Below are the code and all the weights of a small trained network. Each question names an input and a class and asks about switching units off, where a switched-off unit gives its printed mean instead of its output.

import numpy as np


def w(rows, s, z=0):
    codes = np.array(rows[::2]) - 128.0
    scale = np.full(codes.shape[1], s)
    scale[-1] = z or s
    return codes * scale


def f(y):
    return np.maximum(y, 0)


def log_softmax(a):
    a = a - a.max(-1, keepdims=True)
    return a - np.log(np.exp(a).sum(-1, keepdims=True))


def net(x, mask):
    res = np.array(x, float).reshape(1, 4) / 4 @ E
    y = f(res @ A[0][:, :-1].T + A[0][:, -1])
    res = res + np.where(mask, y, B[0][:, -1]) @ B[0][:, :-1]
    return log_softmax(res[-1] @ U[:, :-1].T + U[:, -1])


A, B = {}, {}
E = w([
[128,117,136,121,110],'x0',
[191,200,140,219,28],'x1',
[192,2,106,122,154],'x2',
[172,147,56,49,96],'x3',
],0.012)
A[0] = w([
[202,134,97,156,90,146],'n1',
[166,206,78,23,72,118],'n2',
[128,46,102,96,178,130],'n3',
[43,97,202,188,135,188],'n4',
[62,168,141,81,144,187],'n5',
[168,101,96,170,116,113],'n6',
[131,215,74,148,96,152],'n7',
[119,43,159,190,192,142],'n8',
[105,98,90,100,159,124],'n9',
[214,103,45,44,154,96],'n10',
[68,138,98,91,157,157],'n11',
[108,150,192,189,118,146],'n12',
[3,167,148,45,135,183],'n13',
[127,199,159,171,91,191],'n14',
[232,90,106,199,120,45],'n15',
[166,135,53,89,135,169],'n16',
[106,149,161,72,167,177],'n17',
[96,47,143,150,147,188],'n18',
[111,98,168,180,181,255],'n19',
[204,94,127,210,103,133],'n20',
[130,98,86,115,95,114],'n21',
[30,162,133,102,133,187],'n22',
],0.013,0.0051)
B[0] = w([
[184,143,70,106,148,187],'n1',
[160,114,10,44,84,204],'n2',
[81,96,185,59,113,232],'n3',
[92,138,164,189,188,239],'n4',
[193,134,88,181,133,206],'n5',
[183,120,142,141,152,162],'n6',
[81,172,45,104,79,195],'n7',
[44,80,109,106,218,230],'n8',
[123,101,152,96,84,191],'n9',
[170,122,196,73,36,214],'n10',
[190,86,161,142,95,200],'n11',
[70,178,174,175,127,205],'n12',
[253,93,113,185,186,249],'n13',
[53,226,121,152,107,220],'n14',
[227,118,93,198,166,187],'n15',
[170,99,167,112,62,182],'n16',
[159,70,125,157,140,198],'n17',
[76,83,150,87,196,215],'n18',
[50,126,133,142,209,227],'n19',
[169,126,125,240,139,202],'n20',
[156,123,156,109,114,152],'n21',
[162,146,148,209,127,214],'n22',
],0.02,0.015)
U = w([
[176,167,169,223,220,253],'0',
[232,103,93,159,70,237],'1',
[2,242,175,193,51,94],'2',
[67,219,37,64,70,19],'3',
[31,82,129,98,155,25],'4',
[142,178,251,41,59,23],'5',
],0.0077,0.0018)

Each question gives the input, the list of numbers given to net, and the class t.
The units are the neurons (one row each of A and B). Each row of codes is followed by its name. A weight is (code - 128) times the scale printed after its matrix; where a second scale follows, it is the last column's (A, B and U).
mask holds one flag per neuron, in row order. A switched-off neuron (its flag False) gives its mean, the last column of its row in B, instead of its output. The means were averaged over made-up inputs and are rounded, as every weight is.
A unit's drop is (log p(t) with every unit on - log p(t) with that unit switched off) / (log p(t) with every unit on - log p(t) with every unit switched off).
The circuit of an input: a set's keep is (log p(t) with only the set's units on - log p(t) with every unit switched off) / (log p(t) with every unit on - log p(t) with every unit switched off). Starting from the 12 units with the biggest drops (on a tie, the unit counted first), units are removed one at a time, each time the one whose removal leaves the highest keep (on an exact tie, the one counted first), for as long as the keep stays at least 0.8.
circuit, biggest first: the units of the circuit, biggest drop first
top k neurons: the k neurons with the biggest drops, biggest first
drop of u: that unit's drop, to one decimal
input [4,-8,8,1], class 5: circuit, biggest first	n10
input [6,1,-1,-8], class 2: circuit, biggest first	n13; n12
input [-4,0,1,-2], class 4: circuit, biggest first	n13; n22
input [-2,-7,2,1], class 5: circuit, biggest first	n10; n3
input [2,8,8,1], class 1: top 4 neurons	n4; n19; n1; n12
input [-2,-8,1,-8], class 4: top 2 neurons	n8; n3
input [1,1,-8,6], class 3: top 3 neurons	n7; n14; n2
input [-8,0,8,8], class 5: top 3 neurons	n10; n3; n13
input [-4,-7,5,0], class 4: top 2 neurons	n8; n18
input [-8,1,-2,8], class 3: top 3 neurons	n7; n2; n13
input [-6,1,-7,0], class 2: top 2 neurons	n14; n7
input [1,5,-1,0], class 2: drop of n13	0.1
input [-7,-1,7,8], class 5: drop of n10	0.2
input [-4,-5,3,0], class 4: drop of n8	0.2
